Here is a tiny trained network, its code and every weight. The questions are about switching its units off for an input and a target symbol, where a switched-off unit gives its printed mean instead of its output.

import numpy as np


def w(rows, s, z=0):
    codes = np.array(rows[::2]) - 128.0
    scale = np.full(codes.shape[1], s)
    scale[-1] = z or s
    return codes * scale


def norm(h):
    return h / np.sqrt((h * h).mean(-1, keepdims=True) + 1e-5)


def f(y):
    return np.maximum(y, 0)


def softmax(a):
    e = np.exp(a - a.max(-1, keepdims=True))
    return e / e.sum(-1, keepdims=True)


def log_softmax(a):
    a = a - a.max(-1, keepdims=True)
    return a - np.log(np.exp(a).sum(-1, keepdims=True))


def net(x, mask):
    ids = ['ΛΞΣαζητ'.index(c) for c in x.split()]
    T = len(ids)
    res = E[ids] + P[:T]
    u = 0
    for l in range(2):
        r = norm(res)
        for j in range(3):
            rows = slice(2 * j, 2 * j + 2)
            q, k, v = (r @ M[l][rows].T for M in (Q, K, V))
            z = softmax(np.where(np.tri(T) > 0, q @ k.T / 2**0.5, -1e9)) @ v
            o = O[l][rows]
            res = res + np.where(mask[u + j], z, o[:, -1]) @ o[:, :-1]
        u += 3
        y = f(norm(res) @ A[l][:, :-1].T + A[l][:, -1])
        res = res + np.where(mask[u : u + 4], y, B[l][:, -1]) @ B[l][:, :-1]
        u += 4
    return log_softmax(norm(res)[-1] @ U[:, :-1].T + U[:, -1])


Q, K, V, O, A, B = {}, {}, {}, {}, {}, {}
E = w([
[165,119,128,208,230,83,94],'Λ',
[224,114,104,2,84,107,105],'Ξ',
[99,41,72,163,94,74,156],'Σ',
[55,122,237,80,199,44,134],'α',
[139,133,93,208,81,61,76],'ζ',
[61,167,93,193,61,101,93],'η',
[122,60,175,191,81,147,82],'τ',
],0.0043)
P = w([
[178,183,154,143,118,139,219],'0',
[141,106,162,145,100,3,129],'1',
[115,101,160,158,90,16,108],'2',
[120,98,142,147,106,56,101],'3',
[102,85,134,138,115,67,100],'4',
[109,100,116,129,117,95,83],'5',
[105,77,102,126,124,120,81],'6',
[108,90,93,123,126,142,57],'7',
[92,58,78,128,142,152,43],'8',
[105,98,66,116,152,165,30],'9',
],0.0042)
Q[0] = w([
[97,121,130,228,169,126,127],'0.h1',
[167,133,183,99,250,113,168],'0.h1',
[162,135,120,76,102,153,124],'0.h2',
[83,138,101,199,29,138,135],'0.h2',
[115,143,153,68,176,124,121],'0.h3',
[166,147,140,127,177,106,113],'0.h3',
],0.022)
K[0] = w([
[100,143,109,174,185,157,158],'0.h1',
[93,75,127,161,152,139,3],'0.h1',
[83,120,158,149,185,90,120],'0.h2',
[161,184,138,187,155,178,222],'0.h2',
[102,96,77,104,145,145,58],'0.h3',
[103,126,146,126,145,135,93],'0.h3',
],0.021)
V[0] = w([
[149,122,140,36,80,113,177],'0.h1',
[199,45,194,143,125,182,120],'0.h1',
[148,80,81,55,71,128,133],'0.h2',
[75,107,166,164,52,167,141],'0.h2',
[3,112,177,80,168,124,197],'0.h3',
[128,60,58,216,151,103,201],'0.h3',
],0.024)
O[0] = w([
[166,114,146,21,140,106,187,253],'0.h1',
[77,212,153,136,185,49,142,239],'0.h1',
[226,185,161,162,152,158,118,167],'0.h2',
[131,94,159,214,94,110,201,131],'0.h2',
[114,7,101,144,247,109,86,123],'0.h3',
[133,170,36,143,182,150,219,241],'0.h3',
],0.012,0.0036)
A[0] = w([
[254,2,139,214,55,94,189,3],'0.n1',
[55,13,175,193,247,146,35,46],'0.n2',
[192,147,248,81,100,180,18,80],'0.n3',
[152,231,122,159,226,93,203,91],'0.n4',
],0.0098,0.0017)
B[0] = w([
[36,140,171,140,125,252,196,183],'0.n1',
[187,85,39,213,151,69,1,254],'0.n2',
[45,174,227,65,141,147,43,206],'0.n3',
[175,102,223,173,134,165,153,215],'0.n4',
],0.0088,0.0091)
Q[1] = w([
[168,100,105,231,212,144,70],'1.h1',
[108,134,203,197,214,105,25],'1.h1',
[64,46,67,161,17,132,191],'1.h2',
[28,166,105,52,157,127,86],'1.h2',
[109,121,74,178,122,72,102],'1.h3',
[170,212,252,66,185,91,65],'1.h3',
],0.018)
K[1] = w([
[121,40,64,147,168,106,113],'1.h1',
[145,61,166,173,176,88,45],'1.h1',
[172,123,85,213,126,150,255],'1.h2',
[164,100,203,102,116,96,180],'1.h2',
[117,89,152,171,90,96,151],'1.h3',
[160,216,188,104,141,154,60],'1.h3',
],0.021)
V[1] = w([
[148,81,146,58,108,246,102],'1.h1',
[179,21,49,118,150,60,61],'1.h1',
[137,120,109,176,126,153,206],'1.h2',
[242,132,177,160,124,135,89],'1.h2',
[82,47,5,86,149,73,218],'1.h3',
[64,88,183,73,89,145,85],'1.h3',
],0.013)
O[1] = w([
[102,127,119,187,147,45,161,99],'1.h1',
[119,255,141,145,60,175,173,194],'1.h1',
[134,120,158,99,118,60,32,123],'1.h2',
[116,108,55,144,67,112,147,140],'1.h2',
[188,229,194,53,108,148,99,2],'1.h3',
[174,164,165,217,153,111,139,121],'1.h3',
],0.008,0.0045)
A[1] = w([
[125,5,145,155,218,95,50,15],'1.n1',
[194,193,118,63,193,121,80,35],'1.n2',
[147,203,113,88,59,168,152,87],'1.n3',
[221,127,245,19,96,117,53,5],'1.n4',
],0.017,0.0015)
B[1] = w([
[143,4,155,71,194,48,74,255],'1.n1',
[107,85,212,160,106,198,121,197],'1.n2',
[227,79,125,146,116,56,71,186],'1.n3',
[90,235,194,69,125,247,90,238],'1.n4',
],0.013)
U = w([
[31,188,1,96,106,115,91,101],'Λ',
[118,195,204,65,126,221,86,223],'Ξ',
[219,144,62,128,206,188,220,86],'Σ',
[139,15,151,115,206,70,67,185],'α',
[241,146,93,127,30,66,106,2],'ζ',
[74,41,130,181,31,204,171,136],'η',
[65,179,190,174,146,24,200,102],'τ',
],0.0051,0.00056)

Each question gives the input, a string of symbols that net reads in full, and the target symbol t.
The units are the heads (2 rows each of Q, K, V and O) and the neurons (one row each of A and B). Each row of codes is followed by its name. A weight is (code - 128) times the scale printed after its matrix; where a second scale follows, it is the last column's (O, A, B and U).
mask holds one flag per unit, layer by layer, with each layer's heads first. A switched-off unit (its flag False) gives its mean, the last column of its rows in O or B, instead of its output. The means were averaged over made-up inputs and are rounded, as every weight is.
A unit's drop is (log p(t) with every unit on - log p(t) with that unit switched off) / (log p(t) with every unit on - log p(t) with every unit switched off).
The circuit of an input: a set's keep is (log p(t) with only the set's units on - log p(t) with every unit switched off) / (log p(t) with every unit on - log p(t) with every unit switched off). Starting from the 12 units with the biggest drops (on a tie, the unit counted first), units are removed one at a time, each time the one whose removal leaves the highest keep (on an exact tie, the one counted first), for as long as the keep stays at least 0.8.
units of the circuit, in order: the units of the circuit, biggest drop first
unit that matters most: the unit with the biggest drop
k most important neurons: the k neurons with the biggest drops, biggest first
heads that matter: for each layer, one digit per head in row order, 1 if its drop is at least 0.15 and else 0, layers parted by /
drop when u is switched off: that unit's drop, to one decimal
input η τ η η, target η: unit that matters most : 0.h1
input Ξ α ζ, target Ξ: heads that matter : 101 / 000
input ζ α Σ η τ Λ τ Σ, target ζ: units of the circuit, in order : [1.n3; 0.h3]
input η τ α Ξ τ τ, target η: heads that matter : 100 / 000
input τ τ α τ Σ α, target τ: heads that matter : 111 / 100
input Ξ η Λ, target Σ: units of the circuit, in order : [0.h3; 1.h3]
input Λ α η ζ η Ξ α ζ, target Λ: heads that matter : 111 / 000
input α η η Λ ζ α η α, target η: heads that matter : 111 / 000
input ζ Λ η, target ζ: units of the circuit, in order : [0.h3; 1.n3]
input τ τ α α α Ξ Λ α ζ, target τ: heads that matter : 110 / 000
input ζ α α ζ ζ α, target ζ: heads that matter : 001 / 101
input η Σ τ Σ α τ, target η: heads that matter : 100 / 000
input τ Λ Ξ η τ, target τ: heads that matter : 100 / 000
input Λ ζ Ξ ζ α Λ η Λ Σ, target Λ: most important neuron : [1.n1]
input Λ ζ η Ξ ζ, target Λ: heads that matter : 110 / 000
input Ξ Σ Ξ α Σ α, target Σ: heads that matter : 001 / 110
input α Σ η η η α α τ Σ α, target τ: heads that matter : 101 / 000
input Λ α α Σ Ξ α Ξ Σ Σ, target Λ: units of the circuit, in order : [0.h2; 0.h3]
input η τ Ξ Σ, target η: 2 most important neurons : [0.n1; 1.n1]
input Λ Ξ Σ Ξ Λ η α Σ Ξ τ, target Λ: unit that matters most : 0.h2
input τ τ Ξ τ Σ, target τ: drop when 0.h1 is switched off : 0.3
input Σ Λ α τ α Ξ Σ τ Σ Σ, target Σ: drop when 0.h3 is switched off : 0.6
input ζ α α Λ α, target Λ: drop when 1.h1 is switched off : 0.5
